In the rows, 100 means zero.
Each row of numbers belongs to one of the elements below and depends on some of the facts about them. Some rows are named. Which element is each other row?

Some rows with their names:
kledrol: 122; 91; 81; 87; 89; 117; 103; 105; 100; 108; 67; 100; 94; 130; 82; 150; 109; 111; 87; 122; 99; 58; 85; 80; 113; 100; 90; 70; 115; 62
buklik: 99; 112; 84; 98; 96; 85; 105; 111; 95; 120; 110; 86; 115; 111; 87; 101; 125; 82; 88; 109; 101; 107; 106; 116; 110; 101; 92; 104; 93; 95
nuvodrel: 114; 98; 96; 108; 92; 89; 103; 96; 85; 101; 101; 105; 114; 113; 78; 119; 109; 101; 91; 110; 100; 107; 94; 94; 97; 90; 105; 95; 93; 91
zemeza: 81; 87; 81; 91; 102; 105; 115; 126; 92; 121; 120; 95; 123; 98; 93; 84; 116; 111; 100; 74; 101; 105; 111; 108; 103; 102; 108; 103; 94; 102
flumustir: 127; 68; 87; 122; 85; 109; 88; 92; 115; 111; 86; 41; 119; 107; 104; 126; 88; 148; 87; 86; 101; 123; 123; 104; 129; 81; 103; 110; 111; 85
flabrer: 121; 95; 118; 130; 90; 85; 89; 81; 121; 92; 59; 30; 97; 93; 91; 110; 75; 162; 80; 114; 38; 103; 135; 90; 126; 77; 113; 79; 117; 68
zagros: 89; 90; 76; 107; 95; 97; 94; 102; 90; 126; 122; 94; 115; 113; 78; 99; 132; 90; 93; 110; 118; 109; 92; 124; 97; 90; 91; 107; 97; 98
muklipluk: 127; 110; 91; 88; 95; 91; 94; 104; 94; 90; 92; 90; 117; 125; 88; 117; 116; 90; 97; 107; 102; 106; 96; 105; 108; 88; 93; 105; 87; 98
nase: 92; 119; 120; 116; 105; 97; 83; 115; 60; 107; 83; 99; 78; 114; 90; 106; 112; 150; 92; 127; 87; 114; 109; 99; 91; 67; 80; 119; 69; 90
raril: 101; 86; 84; 116; 97; 81; 84; 103; 115; 99; 87; 67; 116; 103; 93; 109; 93; 86; 89; 114; 103; 105; 97; 104; 107; 94; 96; 105; 96; 73
klada: 83; 83; 94; 124; 106; 89; 85; 95; 95; 103; 92; 98; 104; 102; 81; 117; 89; 98; 98; 112; 103; 94; 88; 110; 88; 86; 106; 100; 96; 79
vakle: 79; 96; 82; 113; 104; 83; 91; 106; 103; 111; 115; 86; 110; 102; 80; 86; 113; 86; 92; 120; 101; 98; 97; 124; 94; 92; 99; 100; 100; 83
gofli: 108; 89; 96; 106; 87; 92; 101; 103; 81; 92; 91; 110; 116; 119; 75; 122; 100; 91; 98; 103; 114; 102; 87; 74; 100; 87; 99; 103; 90; 88
pabe: 109; 120; 105; 111; 144; 91; 96; 68; 108; 100; 86; 115; 99; 95; 134; 145; 81; 62; 119; 89; 93; 112; 97; 147; 82; 91; 116; 89; 82; 93
namam: 95; 111; 100; 93; 94; 89; 123; 98; 83; 106; 122; 107; 117; 104; 71; 86; 120; 98; 94; 105; 74; 98; 106; 104; 98; 99; 114; 81; 103; 93
pletri: 82; 102; 87; 108; 101; 89; 89; 101; 99; 98; 117; 91; 113; 103; 77; 74; 109; 88; 98; 113; 88; 93; 94; 116; 90; 95; 102; 94; 103; 87
plogre: 92; 78; 89; 102; 79; 82; 104; 145; 79; 78; 78; 118; 130; 117; 73; 138; 100; 46; 104; 108; 138; 88; 65; 46; 101; 115; 90; 112; 80; 68
driklakun: 93; 70; 88; 98; 92; 114; 79; 91; 78; 114; 122; 91; 109; 140; 52; 99; 131; 87; 104; 94; 99; 97; 95; 139; 82; 92; 96; 98; 97; 88
drisamos: 132; 74; 105; 123; 85; 97; 96; 103; 93; 85; 108; 127; 103; 92; 68; 129; 105; 77; 89; 126; 71; 113; 92; 90; 110; 91; 101; 128; 84; 102

There are 2 kinds of fact about the elements: ψ, η.
biklak: ψ vofin
borum: ψ gruzoplo,roba; η vari
bregrus: η kludran
buklik: η nuvodrel
dastos: ψ kisum
dibor: ψ druplo; η zagros
dosotram: ψ rinus; η kesoma
dovatus: ψ runolek
driklakun: η rones
drisamos: ψ skubri; η stedek
drisar: η drisamos
drobi: ψ skikuvak; η flidri
druda: ψ plekefem
druplo: ψ dupluk; η faskes
drutel: ψ zagros,gekir; η borum
drutogrim: ψ skubar; η kitri
dupluk: ψ grikle
faskes: η sisegra
fatros: η plevos
feplek: η diren
fiflabak: ψ plogre; η robor
flabrer: ψ grikle
flamas: ψ broplo
flidri: η klapla
fliflitra: ψ drobi,dosotram; η gramoskem
flumustir: ψ flabrer; η risko
gofli: ψ sistum; η plupak
gramoskem: η kledrol
gramus: η megredul
grikle: ψ plupak
gruzoplo: ψ drisamos; η zibugok
kadrusok: ψ skefos; η vesopem
kesoma: η tirubok
kiflo: η dibor
kisum: η tridrik
klada: ψ bregrus
klapla: ψ plupak; η fatros
klazil: ψ pigro
kledrol: ψ dupluk,dosotram; η lefos
klisas: ψ skikuvak; η vakle
kloflegrel: ψ flabrer,pigro; η dovatus
kludran: η ziler
kluten: ψ pletri
kopil: η skitak
lefos: η sistum
megredul: ψ kiflo
mistesa: ψ pegrilur,drutogrim
mobor: ψ kitri
muklipluk: ψ gramus,kiflo,plikam; η pigro
namam: η druplo
nase: ψ plupak; η muklipluk
nastu: ψ skubri
nubor: ψ kesoma,kloflegrel
nuvodrel: ψ roba; η skegrok
pabe: ψ broplo
paplos: ψ pasko
pasko: ψ namam,nelamo; η trestom
pegrilur: η soskar
peplil: η kisum
pigro: ψ mikler,drobi; η ziflu
plekefem: ψ vesopem; η gofli
plifes: η tiske
plikam: η gruzoplo
plogre: ψ kopil,lefos,ribragu,drutel; η klazil
pluges: η skila
plupak: ψ trizodam; η flamas
raril: ψ mikler,plifes,skikuvak
ribragu: ψ stufu
rinus: ψ bugol
risko: ψ broplo
roba: η flasan
robor: η drisar
runolek: ψ flumustir
sisegra: η stobru
sistum: ψ dosotram,plogre; η skefos
skefos: ψ flamas,bregrus
skegrok: ψ skila; η kopil
skila: ψ klapla; η drutel
skisan: ψ gratrer,lefos
skitak: ψ skubar
skubri: η plikam
soskar: η drutogrim
stedek: η tibre
tibre: ψ broplo,nelamo
tirubok: ψ tibre
tiske: ψ dugrun
trapu: ψ klapla
trazes: ψ trapu; η vofin
trestom: ψ plogre; η fovo
tridrik: η bregrus
tristin: ψ druta
vari: η zemeza
vesopem: ψ trazes
vofin: ψ soskar; η pabe
zagros: η dastos
zemeza: η flumustir
zibugok: η drobi
ziflu: η nelamo

Which element is each row?
No name comes twice in this set of rows, the named rows included.
116; 86; 114; 129; 92; 92; 76; 88; 113; 96; 65; 40; 91; 108; 84; 118; 88; 145; 81; 117; 61; 109; 122; 103; 112; 82; 99; 93; 94; 63  dupluk
85; 83; 79; 94; 97; 113; 108; 122; 79; 112; 128; 89; 119; 100; 87; 81; 108; 115; 116; 65; 99; 99; 106; 108; 103; 96; 115; 102; 93; 103  vari
136; 78; 96; 129; 76; 98; 91; 72; 118; 93; 84; 59; 117; 105; 75; 122; 84; 140; 80; 106; 86; 115; 111; 88; 122; 73; 114; 94; 122; 79  kloflegrel
141; 84; 86; 117; 74; 97; 89; 72; 111; 97; 90; 70; 119; 113; 74; 134; 90; 113; 82; 100; 104; 113; 96; 85; 119; 83; 115; 97; 114; 80  pigro
74; 132; 160; 128; 116; 83; 85; 135; 23; 131; 74; 101; 46; 145; 113; 98; 115; 148; 107; 132; 98; 126; 106; 93; 95; 69; 40; 139; 37; 104  klapla

Now the same elements, written a new way:
Named rows:
fliflitra: 91; 94; 106; 63; 97; 83; 101; 85; 106; 79; 86; 104; 85; 109; 98; 95; 119; 126; 116; 92; 97; 108; 93; 102; 114; 108; 117; 90; 101; 85; 92; 95
pletri: 102; 104; 84; 116; 106; 122; 98; 104; 107; 98; 113; 99; 106; 98; 114; 95; 102; 86; 98; 93; 103; 89; 95; 95; 89; 96; 99; 105; 106; 109; 104; 92
gofli: 92; 96; 104; 81; 98; 89; 102; 87; 105; 103; 95; 99; 108; 101; 87; 105; 96; 115; 107; 98; 101; 116; 106; 102; 110; 102; 107; 96; 92; 88; 85; 108
plevos: 98; 101; 85; 121; 105; 116; 103; 105; 114; 102; 115; 100; 108; 97; 122; 92; 102; 89; 97; 97; 97; 87; 96; 96; 83; 93; 97; 106; 109; 105; 102; 88
kluten: 94; 103; 100; 100; 105; 83; 95; 97; 109; 105; 89; 111; 87; 106; 92; 102; 99; 105; 108; 104; 99; 104; 98; 107; 105; 96; 91; 95; 92; 97; 100; 107
kiflo: 106; 98; 95; 108; 103; 125; 102; 101; 92; 96; 114; 90; 112; 87; 110; 98; 102; 91; 93; 93; 100; 94; 99; 95; 90; 102; 104; 105; 109; 102; 97; 93
driklakun: 106; 100; 91; 110; 102; 121; 102; 103; 99; 98; 114; 92; 107; 93; 112; 96; 102; 88; 93; 94; 101; 92; 98; 94; 90; 99; 104; 106; 107; 106; 103; 91
nastu: 101; 117; 118; 111; 116; 76; 88; 108; 88; 105; 73; 133; 84; 94; 85; 104; 114; 101; 128; 105; 73; 114; 98; 97; 96; 95; 93; 118; 90; 105; 90; 98
feplek: 103; 102; 91; 111; 102; 121; 101; 103; 99; 97; 113; 93; 110; 93; 113; 96; 103; 88; 93; 92; 101; 92; 99; 96; 91; 99; 104; 106; 108; 107; 101; 92
klazil: 86; 93; 101; 91; 107; 84; 96; 96; 110; 90; 89; 123; 65; 111; 99; 100; 99; 108; 104; 107; 104; 95; 88; 108; 111; 97; 89; 79; 89; 94; 111; 103
muklipluk: 89; 90; 114; 79; 98; 113; 98; 102; 73; 85; 78; 96; 96; 96; 73; 121; 85; 103; 104; 108; 97; 122; 108; 102; 120; 102; 96; 109; 91; 74; 102; 110
skila: 141; 97; 122; 104; 82; 75; 75; 95; 94; 129; 93; 109; 104; 108; 63; 119; 85; 118; 81; 112; 97; 88; 125; 130; 143; 110; 121; 97; 113; 84; 95; 112
bugol: 102; 105; 85; 115; 107; 121; 100; 104; 107; 98; 115; 100; 104; 96; 115; 93; 105; 85; 100; 91; 99; 92; 96; 91; 88; 95; 101; 105; 107; 108; 100; 91
biklak: 94; 104; 104; 99; 105; 82; 94; 96; 111; 106; 88; 112; 85; 105; 92; 104; 96; 104; 109; 105; 99; 106; 97; 107; 105; 96; 90; 96; 91; 95; 99; 107
runolek: 76; 98; 99; 102; 107; 82; 100; 100; 107; 115; 86; 103; 69; 94; 88; 106; 83; 94; 97; 112; 118; 98; 91; 119; 103; 101; 77; 79; 86; 98; 103; 116
roba: 105; 100; 93; 113; 105; 121; 100; 105; 94; 98; 111; 97; 108; 88; 111; 97; 105; 87; 97; 93; 95; 92; 99; 94; 90; 100; 103; 107; 108; 106; 97; 90
dugrun: 105; 104; 85; 119; 106; 121; 99; 104; 107; 98; 116; 98; 105; 97; 114; 94; 102; 85; 96; 92; 101; 90; 95; 96; 89; 95; 98; 105; 107; 108; 103; 92
skubri: 110; 108; 115; 121; 112; 113; 104; 115; 74; 97; 96; 111; 115; 78; 107; 96; 116; 91; 112; 100; 71; 100; 101; 88; 78; 100; 106; 126; 107; 109; 87; 82
kadrusok: 98; 100; 107; 92; 100; 81; 94; 99; 103; 103; 85; 106; 93; 102; 89; 106; 94; 107; 107; 106; 97; 109; 99; 106; 106; 100; 92; 97; 92; 96; 101; 107

Name these rows:
No name comes twice in this set of rows, the named rows included.
99; 100; 114; 96; 109; 86; 93; 97; 91; 109; 82; 107; 93; 87; 83; 108; 91; 103; 110; 107; 95; 111; 98; 112; 106; 103; 91; 98; 89; 91; 96; 109  drutogrim
109; 101; 103; 109; 114; 84; 82; 89; 116; 117; 86; 109; 90; 88; 86; 110; 74; 96; 105; 109; 97; 96; 89; 133; 108; 96; 76; 89; 90; 81; 109; 115  vesopem
112; 90; 91; 95; 101; 121; 94; 98; 106; 57; 116; 127; 86; 116; 126; 87; 120; 102; 100; 90; 83; 81; 89; 86; 103; 95; 115; 94; 110; 99; 116; 75  skikuvak
109; 105; 92; 84; 94; 119; 106; 102; 87; 93; 94; 44; 100; 78; 115; 84; 132; 93; 107; 80; 112; 86; 84; 113; 88; 122; 118; 112; 132; 97; 100; 88  gramoskem
83; 98; 100; 77; 103; 83; 102; 83; 113; 96; 95; 114; 105; 108; 90; 101; 108; 124; 116; 93; 94; 122; 105; 92; 110; 99; 114; 98; 90; 91; 72; 100  dosotram
88; 96; 105; 108; 110; 94; 88; 94; 104; 102; 78; 112; 83; 98; 90; 115; 90; 99; 114; 105; 102; 106; 100; 106; 110; 94; 86; 107; 94; 89; 107; 111  skitak
88; 61; 142; 63; 90; 63; 119; 88; 117; 41; 94; 153; 92; 125; 129; 79; 116; 161; 107; 126; 55; 72; 96; 97; 103; 103; 121; 81; 101; 53; 103; 66  drobi
106; 106; 83; 75; 94; 118; 107; 93; 97; 96; 93; 27; 104; 76; 119; 79; 142; 98; 113; 71; 120; 83; 79; 121; 86; 128; 123; 113; 137; 92; 96; 88  lefos
139; 110; 116; 108; 97; 90; 77; 89; 113; 123; 96; 110; 104; 113; 72; 109; 79; 111; 96; 114; 106; 83; 105; 138; 128; 95; 93; 103; 99; 67; 118; 125  trapu
105; 112; 79; 102; 108; 130; 103; 116; 102; 97; 115; 98; 105; 101; 102; 92; 99; 82; 93; 94; 92; 99; 92; 99; 89; 93; 97; 100; 102; 105; 97; 87  stobru
44; 110; 103; 108; 100; 81; 120; 127; 90; 128; 84; 105; 37; 121; 81; 97; 107; 96; 83; 126; 153; 91; 99; 102; 102; 103; 85; 84; 87; 115; 100; 125  flabrer
82; 66; 125; 103; 95; 121; 84; 78; 75; 79; 64; 98; 93; 98; 81; 143; 75; 105; 107; 108; 118; 105; 121; 96; 135; 100; 93; 129; 106; 57; 125; 126  skegrok

Now the same elements, written a new way:
Some rows with their names:
raril: 95; 122; 32; 106; 91; 96; 104; 95; 95; 96; 114; 76; 108
roba: 109; 122; 123; 133; 109; 104; 105; 92; 128; 112; 76; 104; 100
druta: 101; 92; 120; 107; 104; 97; 100; 97; 115; 96; 99; 100; 103
skefos: 120; 95; 106; 96; 102; 118; 74; 128; 92; 112; 110; 92; 115
nubor: 100; 121; 54; 96; 91; 93; 107; 95; 84; 98; 114; 80; 100
pegrilur: 101; 83; 118; 96; 103; 90; 104; 96; 127; 84; 94; 98; 110
ribragu: 78; 91; 89; 94; 96; 117; 91; 90; 87; 105; 92; 128; 109
plevos: 86; 123; 97; 99; 106; 69; 92; 115; 130; 104; 116; 125; 90
paplos: 110; 93; 89; 95; 99; 111; 89; 128; 100; 100; 100; 95; 101
zemeza: 121; 80; 75; 120; 99; 108; 91; 93; 98; 79; 102; 117; 74
fatros: 84; 125; 93; 97; 105; 65; 96; 116; 126; 96; 108; 127; 92
gramoskem: 98; 90; 107; 98; 97; 102; 105; 100; 124; 102; 96; 89; 98
kesoma: 94; 112; 110; 121; 98; 92; 109; 91; 85; 94; 111; 84; 104
mistesa: 108; 91; 65; 75; 97; 91; 96; 98; 131; 90; 102; 93; 102
borum: 132; 127; 23; 118; 109; 129; 107; 93; 126; 103; 87; 116; 67
flasan: 103; 91; 98; 97; 103; 102; 95; 99; 115; 103; 107; 98; 97
robor: 104; 100; 109; 97; 99; 102; 101; 98; 115; 102; 95; 94; 105
gekir: 78; 85; 116; 103; 101; 116; 94; 91; 88; 103; 91; 128; 110
kluten: 109; 99; 80; 89; 100; 101; 98; 101; 116; 102; 98; 98; 100

Name these rows:
No name comes twice in this set of rows, the named rows included.
84; 99; 110; 112; 98; 106; 102; 91; 78; 100; 102; 105; 107  bugol
85; 104; 65; 87; 91; 114; 93; 91; 79; 107; 97; 118; 109  gofli
114; 97; 133; 104; 104; 96; 96; 96; 109; 98; 97; 101; 116  kisum
119; 93; 83; 129; 92; 98; 99; 87; 61; 81; 113; 102; 68  flumustir
102; 79; 152; 119; 106; 119; 86; 130; 101; 108; 107; 93; 108  nelamo
101; 114; 105; 103; 97; 92; 111; 95; 81; 99; 108; 88; 95  runolek
92; 118; 78; 85; 87; 104; 109; 95; 68; 110; 103; 95; 98  kledrol
108; 95; 104; 101; 97; 108; 93; 131; 100; 95; 93; 93; 108  pasko
84; 69; 80; 96; 120; 59; 91; 99; 103; 89; 93; 94; 103  plikam
94; 111; 78; 134; 123; 75; 95; 97; 101; 118; 65; 100; 93  skubri
117; 126; 91; 119; 105; 110; 101; 92; 135; 126; 82; 96; 96  drisamos
75; 97; 81; 90; 92; 117; 95; 90; 79; 102; 84; 132; 114  plogre
88; 97; 63; 79; 93; 117; 93; 94; 90; 107; 93; 120; 105  skisan
93; 86; 109; 94; 98; 105; 100; 99; 123; 113; 105; 89; 95  ziler

